Here is a tiny trained network, its code and every weight. The questions are about switching its units off for an input and a class, where a switched-off unit gives its printed mean instead of its output.

import numpy as np


def w(rows, s, z=0):
    codes = np.array(rows[::2]) - 128.0
    scale = np.full(codes.shape[1], s)
    scale[-1] = z or s
    return codes * scale


def f(y):
    return y / 2 * (1 + np.tanh(0.7978845608 * (y + 0.044715 * y**3)))


def log_softmax(a):
    a = a - a.max(-1, keepdims=True)
    return a - np.log(np.exp(a).sum(-1, keepdims=True))


def net(x, mask):
    res = np.array(x, float).reshape(1, 4) / 4 @ E
    y = f(res @ A[0][:, :-1].T + A[0][:, -1])
    res = res + np.where(mask, y, B[0][:, -1]) @ B[0][:, :-1]
    return log_softmax(res[-1] @ U[:, :-1].T + U[:, -1])


A, B = {}, {}
E = w([
[215,27,89,104,154,162,167,150,93],'x0',
[87,17,14,136,191,97,188,154,118],'x1',
[80,51,173,192,131,185,184,153,233],'x2',
[65,107,2,116,61,200,74,219,155],'x3',
],0.01)
A[0] = w([
[99,86,116,106,190,241,128,121,187,52],'neuron 1',
[148,132,137,203,179,120,190,105,159,40],'neuron 2',
[14,164,134,148,181,77,144,129,102,72],'neuron 3',
[100,237,142,184,146,131,172,105,157,240],'neuron 4',
[145,84,91,64,118,74,171,186,96,243],'neuron 5',
[54,191,105,131,254,116,128,140,179,40],'neuron 6',
[163,237,201,129,115,130,129,182,53,157],'neuron 7',
[140,85,42,139,137,119,116,172,68,173],'neuron 8',
[129,93,87,98,166,87,155,142,37,189],'neuron 9',
[122,164,97,145,104,87,103,158,139,49],'neuron 10',
[158,22,213,111,177,122,177,111,106,185],'neuron 11',
[86,141,29,236,78,172,130,184,171,252],'neuron 12',
[69,151,189,164,158,89,179,80,185,185],'neuron 13',
[142,130,175,163,162,168,172,153,187,94],'neuron 14',
],0.0086,0.0036)
B[0] = w([
[189,148,130,162,71,53,131,254,185,178],'neuron 1',
[83,59,58,202,128,66,171,69,90,159],'neuron 2',
[103,150,163,44,55,178,81,167,136,163],'neuron 3',
[114,111,149,59,146,112,46,86,84,194],'neuron 4',
[25,133,141,101,210,127,25,133,116,201],'neuron 5',
[159,176,169,55,124,140,122,217,159,154],'neuron 6',
[155,146,149,90,145,136,106,116,74,199],'neuron 7',
[68,142,181,135,106,104,97,144,78,214],'neuron 8',
[86,157,148,147,165,105,88,75,84,202],'neuron 9',
[108,148,161,173,231,98,160,50,142,143],'neuron 10',
[72,117,79,212,194,44,138,69,72,203],'neuron 11',
[169,76,154,133,147,53,82,140,127,254],'neuron 12',
[109,82,128,71,204,135,86,152,61,201],'neuron 13',
[162,32,133,127,115,88,147,116,61,170],'neuron 14',
],0.0075,0.014)
U = w([
[132,72,107,193,63,112,166,154,210,22],'0',
[96,145,216,34,121,156,49,133,91,234],'1',
[36,174,87,120,157,186,232,72,179,2],'2',
[84,89,106,176,255,35,159,47,35,227],'3',
],0.0087,0.0039)

Each question gives the input, the list of numbers given to net, and the class t.
The units are the neurons (one row each of A and B). Each row of codes is followed by its name. A weight is (code - 128) times the scale printed after its matrix; where a second scale follows, it is the last column's (A, B and U).
mask holds one flag per neuron, in row order. A switched-off neuron (its flag False) gives its mean, the last column of its row in B, instead of its output. The means were averaged over made-up inputs and are rounded, as every weight is.
A unit's drop is (log p(t) with every unit on - log p(t) with that unit switched off) / (log p(t) with every unit on - log p(t) with every unit switched off).
The circuit of an input: a set's keep is (log p(t) with only the set's units on - log p(t) with every unit switched off) / (log p(t) with every unit on - log p(t) with every unit switched off). Starting from the 12 units with the biggest drops (on a tie, the unit counted first), units are removed one at a time, each time the one whose removal leaves the highest keep (on an exact tie, the one counted first), for as long as the keep stays at least 0.8.
circuit, biggest first: the units of the circuit, biggest drop first
unit that matters most: the unit with the biggest drop
k most important neurons: the k neurons with the biggest drops, biggest first
drop when u is switched off: that unit's drop, to one decimal
input [-8,4,-7,6], class 1: unit that matters most	neuron 3
input [-4,5,-3,5], class 1: 2 most important neurons	(neuron 11; neuron 3)
input [-5,6,-5,7], class 1: 2 most important neurons	(neuron 11; neuron 3)
input [4,-4,7,0], class 0: circuit, biggest first	(neuron 1; neuron 5)
input [-6,2,-5,5], class 1: 2 most important neurons	(neuron 11; neuron 3)
input [5,-1,-8,4], class 1: 3 most important neurons	(neuron 11; neuron 2; neuron 8)
input [5,0,-3,3], class 1: 2 most important neurons	(neuron 11; neuron 2)
input [1,-2,7,1], class 0: drop when neuron 5 is switched off	0.2
input [5,-8,5,-3], class 3: drop when neuron 11 is switched off	0.1
input [5,-5,3,3], class 0: drop when neuron 4 is switched off	0.1
input [2,-1,2,5], class 0: drop when neuron 13 is switched off	0.1
